Each row is followed by its class.
[-13  30 -30  12  20 -20  67   3 -27 -33  26  11  37  -9  -1  38 -21 -71
  19   1 -24  37   8  12  20 -27 -30  -2  18 -17   2 -13  24 -14  48   5
   8 -27   4  23 -23   8 -17] | <26>
[-16   8  24   8 -11  22  -7 -28  25 -24   5  47  35 -39 -22  60  13 -32
  37  36 -18   7 -47   1  37  58 -32  21   1 -37 -38  -3  30  32  41 -69
  15 -65  -5  -1 -43  32 -29] | <19>
[ 29  18  22 -33  27  27   3 -17   2  14  33  70 -38 -14  11  26  -2 -50
 -11  51 -16  17  -4 -14  13  50 -35  22 -40 -25  50  26  17 -43  43 -38
 -63 -61  16  50 -21   1  32] | <152>
[ -8  11  46   3 -27  31 -28 -11  19  -1  -8  57  31 -24 -37  60  40 -15
  39  56 -26  -3 -29  15  53  48 -29  38  -4 -38   4  13  36  32  25 -95
   8 -76   8  11 -38  23 -20] | <19>
[ 16  12  40 -33  39  21  12 -50  13   9  46  44 -26 -24  -1  36 -18 -48
 -14  54   3  16  14 -28  23  30 -44  27 -41  -8  27  29  -2 -50  58  -7
 -46 -38   6  39 -26   6  26] | <47>
[ 20  15  22 -41  29  43 -14 -25  18   1  46  56 -50 -14  -3  35   4 -15
   1  31   4   2  -4 -23  19  34 -44  35  -4 -43  29  32   1 -61  88 -48
 -44 -50  33  52 -38  26  32] | <108>
[ -2  15  55 -20  63  35  25 -51 -15  -8  50  41  -8  -5  17  50 -28 -27
 -18  34  25  28  14 -26  28  25 -40  45 -23 -33   5  23   3 -43  58 -14
 -45 -18   0  19 -30   6  23] | <77>
[-12  -5  15 -32  34  29 -11 -59  -9   2  46  40 -29 -28 -11  36  -2 -31
   0  60  19  21 -10 -21  22  39 -17   7 -12 -47  18  46 -22 -48  82 -27
 -22 -40  18   9 -30   5  16] | <108>
[ 21  10  41 -45  55  26  23  -9   9   0  47  46 -22 -26  17  29 -38 -72
 -17  17 -11  26  40 -59  12  20 -27  31 -11  -4  -8  -3  25 -64  65 -12
 -53 -23  17  57 -39  27  40] | <25>
[-17  28  18  22 -23   7   0  -6  32  -9   7  46  32 -32   4  54  22 -55
  37  43 -27  -4 -33 -10  38  56 -28  17   3 -22 -13 -15  48  29  49 -47
  13 -53 -14  37 -44  21 -26] | <214>
[  8   9  12  33 -18  11 -13 -22  38 -36 -25  38  33 -30 -26  51   8 -63
  43  60 -30  -7 -35  22  33  62 -37   3  -1  -4 -44 -10   4  53   4 -92
  28 -59   4   2 -45  42 -23] | <219>
[-20   0  28  -1  -9   9 -12 -25  12 -11  19  44  38 -28 -23  78  24 -15
  43  64 -23   3 -42 -11  37  50 -18  34  20 -34 -22  18  42  31  47 -72
  20 -51   9  -2 -43  23 -33] | <108>
[ 30  28  37 -37  29  29 -11 -19  22   5  52  41 -26 -18 -15  32  -2 -49
   4  42  -4  -2  34 -26  26  31 -55  42 -20 -37  45  21   7 -52  69 -16
 -60 -53  18  49 -26  31  23] | <193>
[ 52  28  15 -24  44 -13  50 -18  18 -15  13  28  32 -22   4  49 -26 -47
   6 -40  -6  16  36   1  19 -25 -31  14   5 -31 -23 -16  -1 -17  48  15
  18 -26  36  17 -45  39   7] | <25>
[ 44  11  14 -24  33  -1  36 -37  32 -11  23  22  11 -41 -12  67 -31 -32
  22 -19 -13  18  20  -9  14   6 -33  10   7 -34 -25 -28   2 -17  28 -21
  20 -19  33  14 -39  43  -1] | <25>
[ 35  33   8 -19  32  -9  60 -20  -4   6  -3  49  11  -5   4  57   8 -19
   7 -27 -18  16  17  17  24 -21 -25  20   1 -34   5  12  35 -29  35  -8
  -7 -59  43   8 -22  12   7] | <152>
[ 18   1  30 -26  44  44   4 -27  -2  -1  62  56 -27 -18  -6  46 -17 -28
  -2  52  -1  14  11 -30  30  29 -49  35 -26 -16  47  12   8 -48  65 -44
 -69 -51  23  44 -26  10  15] | <19>
[ 10  22   8  -1  21 -15  63 -31   0 -15   7  24  27  -9  -7  79 -15 -34
   9 -10  -9  33   7   4  14 -29 -34  18   0 -31 -15  -6  -2 -12  45  -6
  16 -26  38   3 -18  21 -19] | <47>
[  4  25  60 -17  11  19   2  -9  36 -14  17  55  32 -30  -8  74  18 -15
  29   1 -18   8 -34 -17  34  36 -21  34  12 -27 -60  -7  53  20  52 -67
  21 -52  36   8 -47  31  -4] | <214>
[ 30  21  41 -36  28  35 -10  -5  20 -10  55  61 -35 -21   4  32   9 -39
  -3  32  11  -7  21 -25  27  23 -51  43 -12 -41  31  13  22 -42  75 -31
 -63 -40   9  49 -37  31  15] | <25>
[ -41  -11   13   10  -12   45   15  -60   24  -24   22   40    0  -22
   -7   80   11  -28   65   62    0    7  -47   -3   31   54  -41   13
   23  -59  -54   15   31   13   59 -103   27  -36  -30  -15  -28   30
  -34] | <77>
[  9  24 -20  16  33 -10  60 -31 -27 -24  11  25  29  10  -9  56 -10 -30
  10 -10   2  38  29  47  18 -32 -30  12 -13 -22  19  25  -9   0  40 -12
  17 -28  33   8 -20   1 -17] | <90>
[ 15  20  28 -44  17  33  -3 -43   3  15  55  62 -37 -14 -24  37   8 -34
   6  83   2 -11  22 -17  31  37 -58  26 -48 -39  75  43  25 -52  66 -44
 -65 -50 -37  45 -21   3   9] | <77>
[-11  30  48 -42  36  37 -16 -10  11  15  58  43 -21 -23 -27  46  14 -10
 -10  34   2   0  16 -24  37  15 -50  53  -9 -30  48  28  15 -70  58 -23
 -51 -73  24  44 -20   3  27] | <26>
[ 48  34  42 -22  33 -21  64  -2  23  -1  40  44  22 -32 -30  89 -41 -27
  -7  -9 -33   8   5  -8  -4  -8 -29  24  23 -33 -30  -7  22 -31  43 -10
  -1 -38  38  24 -21  51   0] | <34>
[ 30  38  42 -27  63  26 -11 -24  15  13  26  46 -25  -7   6  39   1 -21
 -33  17  -6  16  23 -22  31  26 -23  56 -24 -27  18  29  11 -66  47 -19
 -50 -51  22  52 -28  19  41] | <34>
[ -1  32  26  -2 -10  30 -12 -41  31 -18  -2  50  11 -33 -27  57  24 -18
  50  37 -13 -14 -43  -3  48  70 -41  12   9 -46 -27   8  39  22  41 -76
   5 -69 -18   2 -45  43 -29] | <77>
[ 36  22  54 -26  40  45  17 -14   3   5  20  65 -38 -25  26  33   3 -60
  -2  39 -12  -9  14 -38  28  26 -44  41  -8 -25  55  -2  26 -54  54   5
 -58 -54  23  45 -27  20  45] | <47>
[ 19  -7  11 -38  14  29 -29 -44  21  19  68  47 -49 -38 -33  47   2 -43
  12  80  -5 -12   0 -17  17  41 -46   0 -42 -39  75  34 -14 -43  84 -31
 -41 -60   6  34 -26   6  -2] | <214>
[ 19  11  25 -30  81  13  -6 -41 -15   1  32  40 -20 -13  43  38 -16 -26
 -30  29  11  42  12 -58  24  21 -17  46 -24  -6  25  24   1 -45  52  17
 -64 -39  30  29 -62  -5  25] | <108>
[ 37  34  -2 -17  25 -20  31 -11  15   7  -5  39   6  -3 -32  60 -22 -33
  -5   3 -15  23  27  10   8 -14 -27   8   1 -30  13  10  14 -24  17 -18
  15 -38  21  28 -28  39  -3] | <77>
[ 37  34  12 -14  37 -24  34   6  11  -3  35  36  28 -11 -20  48 -18 -36
  -3 -27 -31  21  33   4  18 -26 -24  40  -3  -6  11   1  17 -26  37  10
   7 -39  60  15 -40  33  14] | <125>
[ 44  37   6  -6  32 -15  70 -18   7 -22  35  14  14  -9   4  55 -30 -22
  -9 -30 -10  39  20  21   7 -15 -31  35   9 -30  -5 -19  15 -14  16   9
  28  -6  68  28 -21  20   8] | <90>
[  6  18  15 -41  29  23  11 -31   6   5  56  48 -23 -31  -2  43   1 -35
  -1  45   1   4  22 -28  21  33 -36  33 -15 -41  21  21   6 -54  73 -17
 -45 -32  -3  39 -29  16  10] | <25>
[ 61  25  -6 -21  44 -18  35 -32  23  14  15  33  -3  -9 -10  59 -10 -25
   4  11 -32  15  27  18  18 -19 -26  15  -4 -31  19  13   2 -33  44 -26
  -2 -39  37  25 -32  32   6] | <34>
[-14  15  15  12  -5  51 -10 -29   5 -20   1  56  15  -9 -10  76  38   4
  61  24  -5  -1 -35  17  46  71 -29  30  23 -59 -49  37  40  20  48 -95
  15 -63  12 -15 -34  12 -26] | <219>
[ 27 -28  40 -30  35  36   0 -63   4   6  73  47 -44 -23 -17  50 -17 -42
  23  87   5  -2  14 -26  27  47 -41   6 -30 -50  60  46 -11 -44  72 -55
 -51 -31  -2  23 -23   6   7] | <152>
[ 19  10  34   1  35  -8  38 -21  16 -10  35  32  40 -12 -25  67 -24 -33
   4  18  -9  11  14  20  24 -15 -50  29   5 -27   0   8  15 -11  38 -30
   4 -29  43   2 -21  30   3] | <125>
[-22  13  12  15 -37  26 -39 -34  27 -11   2  55  10 -38 -19  50  49 -22
  54  55 -28 -14 -53   2  47  75 -23  31   2 -39  10  19  41  20  38 -72
   8 -81 -13   3 -42  20 -38] | <125>
[ 39  45 -17 -20  34 -21  44  -9   0   7   0  33  34  -1  -1  45   3 -13
   7 -11 -15  38  27  13  25 -28 -18  25   6 -20   3   4   8 -26  47   9
   7 -46  63  32 -38  17   8] | <108>
[ 43  21  13 -24  40  -1  37 -21  17  -5  38  47   3 -17 -30  70   9 -27
  23 -14   3   1  21   7  22 -15 -34  20   0 -48  22  18  13 -20  52 -24
   2 -44  35   6 -27  36   3] | <90>
[ 18  26 -12 -12  28  13  -5   4  -4   8  28  47 -26 -21  10  35   7 -68
 -14  51 -20  14  21 -10  15  30 -30  24 -20 -28  56  11  11 -39  56  -9
 -43 -55   7  52 -22  -2   8] | <34>
[-22  16  17  -2 -26  19 -32 -40  32  -6  12  60  10 -32 -25  65  40 -13
  53  75 -18  -4 -47  15  38  61 -26  13 -13 -35 -17  28  31  35  46 -86
  17 -62 -12  -1 -43  23 -33] | <214>
[ 24  36   6  -2  37 -18  53 -28  -5  -8  -9  35  22  -1  -3  59  -2 -12
  -8  -8  -1  33   5  15  20 -35 -30  20  -9 -32  -5  14  13 -22  37  -6
  -4 -36  25  19 -26  15  -8] | <47>
[ 34  25 -19 -27  35   1  33 -11  -9  13   6  50   9  -2  -7  68   3  -8
  15 -18 -30  19  12   2  12 -10 -21  22   4 -21  18  16  41 -40  38 -19
 -27 -82  37  20 -24  11  -6] | <219>
[ 11 -15  21 -42  31  32 -16 -64   0   6  68  48 -44 -28 -12  49 -16 -43
  11 100  -2  11   3 -31  13  52 -27   6 -44 -35  48  48 -25 -45  79 -40
 -35 -26 -11  33 -31   1   8] | <214>
[  4  13   9  14  43 -20  45 -32  15 -17  34   3  32  -4  -6  69 -34 -34
  -2 -17  -3  47  20  12  15 -30 -37  37  -3 -33 -28  13 -18 -17  35   3
  17 -13  46 -15 -37  28   0] | <125>
[ 24  21  28 -35  32  33  19 -44  -2   4  20  57 -37 -15   8  31  -9 -49
   3  58 -19  -2  27 -26  32  15 -53  17 -22  -3  65  13  24 -54  62 -20
 -63 -56  17  47 -19  10  23] | <47>
[ 11   9   6 -27  31  31  -4 -36  10   6  57  42 -39 -19 -29  42 -10 -46
   8  56 -12  15  26 -30  17  48 -39  22 -32 -16  56  46   7 -49  67 -30
 -51 -60  18  44 -24   7   1] | <90>
[-28  32  12  11 -19  12   5 -12  30 -26   7  35  30 -30 -20  75  21 -26
  60  33 -29  13 -51 -10  35  57 -39  27  29 -48 -47   6  50  20  34 -59
   6 -61 -16   6 -40  38 -46] | <26>
[ 19   2  17 -16  17  49  13 -31   8  -9  55  57 -46 -27  -4  43 -13 -60
   9  63 -16 -10  -7 -23  21  44 -58  27 -14 -30  47  12   6 -50  66 -19
 -57 -61   9  28 -17  26  11] | <19>
[ 24  12 -38  -5  27 -10  35 -30  10   3  21  16  17 -11 -10  48 -13 -22
  13 -11 -11  52  14  18  12 -17 -15   8 -14 -26 -17  11 -12 -20  51 -18
  17 -38  41  18 -35   8 -22] | <25>
[ 12   3  34 -28  34  39  16 -32  -7 -12  47  46 -27 -27  10  40 -14 -44
   6  38  17  19  15 -24  16  23 -35  22  -5 -57   1  29  12 -47  73 -10
 -48 -30  -6  22 -33  16   9] | <25>
[ 10  10  29 -23  46  31  21 -45  15  -9  42  39 -38 -10  16  38 -36 -70
 -11  30  -3  14  22 -43   7  34 -45  35 -17 -21   4  21   3 -67  65 -17
 -50 -28   0  46 -23  30  28] | <193>
[ 34  35  25 -39  31  19 -14 -19  13  23  14  54 -39 -19 -20  35   0 -13
 -14  35 -14   6  25 -13  23  18 -41  31 -27 -20  59  24 -16 -51  52 -15
 -46 -60  46  55 -38  24  27] | <47>
[ 46  48   8  -2  27 -19  26   8  21  -1  11  44  24  -7  -8  46   7 -17
  -6 -34 -32  17  14  10  23 -24 -26  53  -4  -2  29  -4  30 -27  25  10
 -12 -70  63  27 -37  29   2] | <125>
[ -9  10   9  -4 -23  37  -4 -32  20 -16  16  54   4 -28  -3  65  27 -22
  60  39 -28  -7 -50  -8  29  68 -31  31  18 -43 -34   7  42  16  57 -94
  17 -60  -2  18 -34  24 -32] | <193>
[ 54  41  19 -17  51 -12  33 -33   3   7  17  32  18  -7 -17  71 -22 -13
  -5 -14 -42  20   7  19  22   2 -23  28  -7 -21   0  22  16 -17  23  -8
  -2 -52  50  -1 -26  28   3] | <34>
[ 17  15  40 -26  56  37   8 -39  12   2  30  33 -30 -16  29  27 -19 -32
 -16  -4  17  30   9 -30  11  20 -30  39  -7 -50  11  15 -12 -67  69 -14
 -47 -45  22  49 -39  17  42] | <193>
[-38  -6  15  16   1  29 -12 -70  18 -23  26  29  14 -26 -31  73   1  -4
  53  57  -1  21 -34  11  36  63 -39  19 -20 -32 -41  38  10  35  40 -98
  14 -39 -13  -2 -45  16 -41] | <90>
[ -29    4   19   -5   -9   31    2  -52   11   -9   41   53   12  -25
  -36   75   22   -9   58   80   -9    4  -36  -14   45   63  -29   16
   -1  -35  -16   27   48   11   49 -114    2  -46  -36    5  -26   14
  -40] | <77>
[ -6 -10  24  18  -5  24  -5 -68  18 -18  16  38  17 -40 -33  79  -3 -11
  58  81 -29   2 -51  25  32  63 -31  11 -12 -38 -56  27  22  36  34 -98
  19 -43 -30 -10 -39  28 -43] | <34>
[ -8   8  24 -38  31  34  -6 -31   5  -7  72  42 -48 -36 -15  48  -6 -26
   0  56  14  30 -11 -29  12  35 -44  29 -21 -45  17  23  -7 -58  56 -35
 -51 -36   8  27 -25   4  10] | <26>
[-38  26  34   5 -21  24  -7  -8  14 -20   0  44  38 -34 -12  78  35 -14
  54  36 -12  13 -44   9  39  47 -36  33  30 -49 -24  -3  22  36  28 -68
  22 -65  12  -7 -38  15 -33] | <26>
[ 57   5  29 -42  63  27  24 -19  -4  16  37  59 -40 -20  38  20 -19 -73
 -12  46 -15  19  30 -47  17   8 -20  11 -27   1  51   1  18 -63  64   0
 -55 -38  30  61 -42   0  52] | <214>
[ 22  -2  34 -31  61  22  -7 -42   7   0  43  40 -16 -22  -2  44 -12 -40
 -20  44  18   8  11 -35  24  32 -36  28 -30 -30   7  24  -4 -50  61 -29
 -59 -43   9  29 -37  11  21] | <219>
[ -1  27  43 -44  23  23  13 -18  17   7  81  49 -35 -14 -23  45 -24 -27
 -20  34   6  13  15 -45  10  22 -44  39 -21 -35  24  22  11 -71  81 -34
 -54 -33  -5  63 -27  23  18] | <77>
[ 25  24 -30  -8  18 -15  34 -32 -13  -1 -11  33  18  -1   3  61  10 -31
  23  18 -19  17  55  30  28 -26 -33  22 -12 -22  37  15  16  -9  27   3
  -2 -37  11  10 -28   8 -32] | <25>
[ 41  20  61 -41  68  30  -7 -31  40  18  46  44 -27 -34 -11  49 -23 -25
 -22  25  -4  18   1 -34  19  39 -30  39 -14 -39 -25  17   8 -62  58 -29
 -49 -51  36  37 -33  42  44] | <34>
[ 43  45   2 -17  48 -15  51   7  17 -20  -6  39   4  -7  14  48 -27 -37
 -19 -36 -18  48  -5   1   0 -20 -34  16  21  -8 -21 -17  23 -28  18  -5
  -5 -47  66  28 -34  30   8] | <26>
[  -2    4   38   -7  -30   22   -8  -37   31  -22   17   69    2  -25
  -39   68   37  -36   53   65  -24  -31  -25    4   37   51  -34   24
   -4  -23   21   20   40   27   42 -114   10  -57  -13   17  -30   37
  -32] | <90>
[  -9   -2    6   -9  -13   31  -16  -66   12  -13   11   48   18  -33
  -18   65   31    7   70   61  -18   -6  -31   22   47   51  -25    9
    7  -38  -11   25   19   32   42 -101   28  -60   -8  -12  -42   12
  -43] | <25>
[ -9  32  15  18 -34  -5 -15  -7  61 -13   5  29  38 -35 -40  52  -7 -53
  39  35 -42   7 -19   7  19  69 -43  26  -4 -10 -47  -9   8  44  32 -72
  30 -54  14  31 -50  52 -31] | <193>
[ 34  53  -3  -7  34 -12  37 -23  10   5   6  27  19   2  -2  48  -8  24
  -8 -29  -4  28  19  36  25 -30 -37  31   5 -28  25  -4  14 -19  21  -7
  13 -51  46  32 -38  11   0] | <77>
[ 28   1  26 -26  39  34  -2 -29  13 -16  43  40 -41 -20  -6  48 -22 -38
 -18  39   2  29 -12 -40  14  26 -47  29 -26 -36   5  22 -15 -47  54 -42
 -57 -47  17  36 -41  24  11] | <19>
[ 33  34  -1  -5  32 -10  30 -25  20   5  -5  31  20  -1  -2  62   1 -16
   2  -9  -6  16  27  39  20 -30 -41  17  -8 -31  21  11   6 -15  35   3
  21 -51  44  18 -26  13   1] | <214>
[ 28  14  50 -28  40  33  -8 -38  17   6  52  53 -37 -32 -16  38  -5 -16
 -14  34  -4 -13  -3 -13  27  45 -48  32 -28 -24  35  28   3 -45  55 -22
 -55 -73  37  26 -29  12  22] | <152>
[-33  30   5   5 -30  18 -19 -10  38  -3  -3  52  28 -35 -28  59  24 -18
  33  21 -22  13 -56  -8  23  75 -15  21   8 -30 -37  -5  29  22  37 -83
  40 -79  -7  27 -39  21 -33] | <77>
[-18  23   3  14 -34  15 -25 -27  29 -14   5  48  12 -25 -14  63  39 -19
  54  45 -15  -9 -34  13  27  60 -39  32   8 -59   1  26  33  31  48 -64
   9 -69 -24   9 -43  24 -51] | <193>
[  4  22  25  15 -15  34 -18 -30  24  -3 -23  58  19 -13 -23  67  39  11
  45  21 -22  -1 -25  19  56  51 -26  38   8 -40 -10  31  33  24  27 -76
  23 -83  21   0 -47  19 -31] | <19>
[ 22  10  21 -32  44  39 -12 -50  -3  -1  26  47 -28  -9  17  28  24 -22
  -2  49  18   6  13   4  36  12 -46  40 -25 -35  58  28  -8 -46  75 -14
 -49 -56  36  23 -29   3  26] | <108>
[ 19  24 -19   7  46  -8  39  -5  -5 -13 -11  19  22   0   1  40 -28 -63
   1 -23 -19  51  12  10  15 -15 -24   2   0  -9 -15   7   7 -19  30   7
  16 -46  39  16 -33  10  -4] | <26>
[ 16  -1  27 -24  38  31  22 -38   0   7  40  53 -26 -11  -1  40   2 -65
  -1  73   1 -10  42 -19  24  36 -43  27 -27 -31  42  39  19 -63  67 -34
 -54 -33 -14  32 -17   0  28] | <219>
[  7  15  38 -25  35   7  20  -3  17   9  81  56 -24 -17  -8  55 -10 -35
  -6  31   4  11  30 -41  14  21 -34  45 -17 -38  35  24  28 -57  71 -15
 -60 -33   6  47 -26  15  14] | <152>
[ 41  16  -7   1  46 -18  34  -9 -12 -14  17  34  26  -6   3  44 -21 -33
  -6  -4 -20  21  17  20  20 -33 -32  21   5  -6  37  -3  10 -14  36   2
  -5 -45  56  17 -37  16  -2] | <125>
[ 25  39 -13  -3  54 -10  53  -5   2 -11   7  23  13  -6  14  57 -18 -37
  -4 -32 -21  39   2  -6  15 -16 -33  22  19 -19  -8   2  16 -33  30  13
  -2 -51  44  16 -38  13  -1] | <26>
[ 10 -10  22 -33  52  34   9 -45 -10 -12  64  38 -37 -30  13  44 -29 -41
  -8  47   3  10  15 -37  15  19 -39  24 -12 -23  15  23   0 -50  68 -14
 -46 -31   3  25 -38   7  10] | <25>
[  6  49  14 -13 -30  25  -2  -8  22   0  10  71  -1 -23 -12  58  55   4
  49  24 -31  -4 -45  -9  38  59 -20  37  16 -46   7  12  58   9  40 -77
   2 -81  -3  19 -45  17 -28] | <77>
[-24  14  15  -9 -24  28 -15 -36   2  -6  -7  66   0 -19  -5  74  47  -6
  52  43 -18 -18 -35  -4  33  58 -24  34  23 -59  -5  37  62  10  53 -81
   2 -69 -26   7 -34  17 -45] | <193>
[ 12  16   6  10  -1  -9  36  -9  28  -3  56  28  28 -26 -49  64 -10 -37
  21  13 -21  -2  11  17  22  -3 -45  29  -2 -26   9  -3   1 -23  54 -23
  17 -37  39  20 -15  34 -13] | <125>
[ 37  25 -12  -3  48 -28  41 -39   5 -18   3  25  26  -5  -2  46 -36 -56
  -6  -1 -33  23  12   7   0   0 -26  15 -11  -2  10  12   4 -13  27   2
   5 -42  16  16 -31  29  -9] | <193>
[ 21   1  32 -24  37  33  12 -37  19  -2  44  48 -32 -14  -6  53 -33 -60
   8  44  -6   6  27 -34  10  42 -43  26 -19 -25   7  25   1 -59  52 -29
 -50 -36   0  33 -26  32  28] | <219>
[ 12  -7  36 -28  50  38  19 -42   3  -6  70  44 -40 -16  13  48 -35 -72
   0  61  -8  13  13 -39  12  28 -38  22 -23 -14  18  17   2 -56  77 -12
 -45 -19  16  30 -21  21  31] | <214>
